Here is a tiny trained network, its code and every weight. The questions are about switching its units off for an input and a target symbol, where a switched-off unit gives its printed mean instead of its output.

import numpy as np


def w(rows, s, z=0):
    codes = np.array(rows[::2]) - 128.0
    scale = np.full(codes.shape[1], s)
    scale[-1] = z or s
    return codes * scale


def norm(h):
    return h / np.sqrt((h * h).mean(-1, keepdims=True) + 1e-5)


def f(y):
    return np.maximum(y, 0)


def softmax(a):
    e = np.exp(a - a.max(-1, keepdims=True))
    return e / e.sum(-1, keepdims=True)


def log_softmax(a):
    a = a - a.max(-1, keepdims=True)
    return a - np.log(np.exp(a).sum(-1, keepdims=True))


def net(x, mask):
    ids = ['αεζηθλπτψ'.index(c) for c in x.split()]
    T = len(ids)
    res = E[ids] + P[:T]
    u = 0
    for l in range(2):
        q, k, v = (norm(res) @ M[l].T for M in (Q, K, V))
        z = softmax(np.where(np.tri(T) > 0, q @ k.T / 3**0.5, -1e9)) @ v
        res = res + np.where(mask[u], z, O[l][:, -1]) @ O[l][:, :-1]
        u += 1
        y = f(norm(res) @ A[l][:, :-1].T + A[l][:, -1])
        res = res + np.where(mask[u : u + 16], y, B[l][:, -1]) @ B[l][:, :-1]
        u += 16
    return log_softmax(norm(res)[-1] @ U[:, :-1].T + U[:, -1])


Q, K, V, O, A, B = {}, {}, {}, {}, {}, {}
E = w([
[164,120,251],'α',
[14,122,26],'ε',
[161,74,15],'ζ',
[77,26,164],'η',
[75,26,164],'θ',
[89,52,134],'λ',
[159,192,199],'π',
[154,108,39],'τ',
[75,27,166],'ψ',
],0.0033)
P = w([
[129,14,207],'0',
[73,48,123],'1',
[193,44,163],'2',
[72,94,140],'3',
[208,54,144],'4',
[80,128,142],'5',
[219,72,120],'6',
[86,156,140],'7',
[221,79,100],'8',
[102,194,135],'9',
[220,79,84],'10',
[123,226,131],'11',
[211,63,98],'12',
[137,250,121],'13',
],0.0023)
Q[0] = w([
[181,41,145],'L0H0',
[21,195,90],'L0H0',
[51,254,168],'L0H0',
],0.0085)
K[0] = w([
[153,204,101],'L0H0',
[114,2,150],'L0H0',
[107,73,210],'L0H0',
],0.0097)
V[0] = w([
[168,172,181],'L0H0',
[254,94,116],'L0H0',
[38,64,165],'L0H0',
],0.0037)
O[0] = w([
[111,192,250,41],'L0H0',
[187,132,170,170],'L0H0',
[34,64,110,249],'L0H0',
],0.0021,0.0017)
A[0] = w([
[169,237,165,36],'L0N0',
[41,73,146,242],'L0N1',
[132,169,250,181],'L0N2',
[205,76,153,79],'L0N3',
[58,39,148,72],'L0N4',
[215,113,143,6],'L0N5',
[176,134,163,111],'L0N6',
[61,21,175,196],'L0N7',
[70,114,81,92],'L0N8',
[64,118,94,76],'L0N9',
[253,129,97,132],'L0N10',
[139,183,213,220],'L0N11',
[99,52,150,90],'L0N12',
[58,110,76,71],'L0N13',
[47,125,82,108],'L0N14',
[93,197,209,241],'L0N15',
],0.0034,0.0013)
B[0] = w([
[138,217,102,140],'L0N0',
[120,194,92,231],'L0N1',
[59,107,66,178],'L0N2',
[123,99,42,166],'L0N3',
[182,175,78,203],'L0N4',
[83,144,128,141],'L0N5',
[93,155,121,144],'L0N6',
[93,178,52,252],'L0N7',
[87,187,159,162],'L0N8',
[132,171,148,156],'L0N9',
[49,96,252,168],'L0N10',
[34,129,14,168],'L0N11',
[123,151,94,185],'L0N12',
[102,188,145,166],'L0N13',
[90,217,175,168],'L0N14',
[87,97,31,169],'L0N15',
],0.0025,0.0034)
Q[1] = w([
[47,125,127],'L1H0',
[111,202,120],'L1H0',
[3,98,111],'L1H0',
],0.0033)
K[1] = w([
[7,186,100],'L1H0',
[95,99,144],'L1H0',
[55,253,138],'L1H0',
],0.0049)
V[1] = w([
[146,240,205],'L1H0',
[60,117,2],'L1H0',
[103,175,22],'L1H0',
],0.0018)
O[1] = w([
[3,140,30,34],'L1H0',
[178,169,143,254],'L1H0',
[213,199,129,195],'L1H0',
],0.0028,0.0023)
A[1] = w([
[29,161,80,139],'L1N0',
[81,64,130,115],'L1N1',
[183,72,88,196],'L1N2',
[104,99,133,111],'L1N3',
[229,155,112,169],'L1N4',
[66,59,136,105],'L1N5',
[174,70,238,18],'L1N6',
[75,184,229,163],'L1N7',
[185,196,57,98],'L1N8',
[147,139,97,180],'L1N9',
[70,130,255,72],'L1N10',
[56,192,182,6],'L1N11',
[138,74,82,86],'L1N12',
[139,172,199,79],'L1N13',
[112,172,61,42],'L1N14',
[93,99,206,60],'L1N15',
],0.0038,0.0014)
B[1] = w([
[170,108,76,252],'L1N0',
[127,151,123,159],'L1N1',
[116,171,154,227],'L1N2',
[142,148,134,139],'L1N3',
[100,166,142,197],'L1N4',
[133,163,139,159],'L1N5',
[119,144,3,151],'L1N6',
[148,199,182,167],'L1N7',
[101,110,150,206],'L1N8',
[116,123,157,185],'L1N9',
[119,112,219,141],'L1N10',
[119,187,164,161],'L1N11',
[113,156,151,178],'L1N12',
[161,162,136,135],'L1N13',
[98,100,138,191],'L1N14',
[133,102,147,138],'L1N15',
],0.0045,0.0026)
U = w([
[74,122,1,244],'α',
[47,195,101,74],'ε',
[128,251,201,167],'ζ',
[96,91,209,64],'η',
[212,40,121,251],'θ',
[92,72,153,19],'λ',
[93,80,160,12],'π',
[235,112,136,147],'τ',
[84,64,160,34],'ψ',
],0.0096,0.0029)

Each question gives the input, a string of symbols that net reads in full, and the target symbol t.
The units are the heads (3 rows each of Q, K, V and O) and the neurons (one row each of A and B). Each row of codes is followed by its name. A weight is (code - 128) times the scale printed after its matrix; where a second scale follows, it is the last column's (O, A, B and U).
mask holds one flag per unit, layer by layer, with each layer's heads first. A switched-off unit (its flag False) gives its mean, the last column of its rows in O or B, instead of its output. The means were averaged over made-up inputs and are rounded, as every weight is.
A unit's drop is (log p(t) with every unit on - log p(t) with that unit switched off) / (log p(t) with every unit on - log p(t) with every unit switched off).
The circuit of an input: a set's keep is (log p(t) with only the set's units on - log p(t) with every unit switched off) / (log p(t) with every unit on - log p(t) with every unit switched off). Starting from the 12 units with the biggest drops (on a tie, the unit counted first), units are removed one at a time, each time the one whose removal leaves the highest keep (on an exact tie, the one counted first), for as long as the keep stays at least 0.8.
circuit, biggest first: the units of the circuit, biggest drop first
unit that matters most: the unit with the biggest drop
k most important neurons: the k neurons with the biggest drops, biggest first
k most important neurons of layer l: the k neurons of layer l with the biggest drops, biggest first
input ζ λ ψ ψ τ ζ τ ζ τ τ, target ζ: 2 most important neurons : [L0N7; L0N11]
input ζ α ψ ε θ π η, target ζ: unit that matters most : L1N2
input ε α ψ, target α: circuit, biggest first : [L0N7; L0N10; L0N4]
input η ψ π θ λ α θ θ τ α, target ε: circuit, biggest first : [L0N11; L0N2]
input ζ ε ζ π ψ, target ζ: 4 most important neurons of layer 1 : [L1N2; L1N0; L1N12; L1N4]
input ε π θ, target ζ: 4 most important neurons of layer 1 : [L1N2; L1N0; L1N12; L1N5]
input α α ψ λ ζ λ ζ ε η ζ α, target θ: 2 most important neurons of layer 0 : [L0N7; L0N1]
input λ λ ψ ε θ ψ η η ε λ τ τ η, target τ: circuit, biggest first : [L0H0; L1N2]
input ζ η ε ζ λ ζ α θ π ζ, target ζ: 3 most important neurons of layer 1 : [L1N0; L1N4; L1N6]
input θ π λ ε ζ π α τ ζ τ θ, target τ: 2 most important neurons : [L1N2; L0N11]
input η α ζ θ α, target θ: 2 most important neurons of layer 1 : [L1N6; L1N11]
input ζ ζ τ α η ψ, target α: 2 most important neurons of layer 1 : [L1N0; L1N2]
input ζ τ α ψ α ψ λ, target τ: 2 most important neurons : [L0N11; L0N2]
input ε α α α ζ π ε τ τ π θ, target ζ: most important neuron : [L1N2]
input ε τ τ α θ ζ τ τ, target ζ: 3 most important neurons : [L0N7; L0N11; L0N2]
input ζ ζ π α π α λ π λ, target ζ: 2 most important neurons of layer 0 : [L0N11; L0N2]
input ζ α τ ζ λ θ η π τ λ ε α ζ ζ, target ζ: 2 most important neurons of layer 0 : [L0N7; L0N11]
input θ ψ α α, target ε: 2 most important neurons : [L0N11; L0N2]
input ζ α λ π, target α: 3 most important neurons : [L0N15; L0N11; L0N2]
input α λ η π ε λ λ π λ, target ζ: unit that matters most : L0H0
input π η λ τ α λ η τ λ, target τ: 2 most important neurons : [L0N11; L1N2]
input λ τ θ η ζ η λ α, target α: 4 most important neurons of layer 0 : [L0N11; L0N15; L0N2; L0N10]
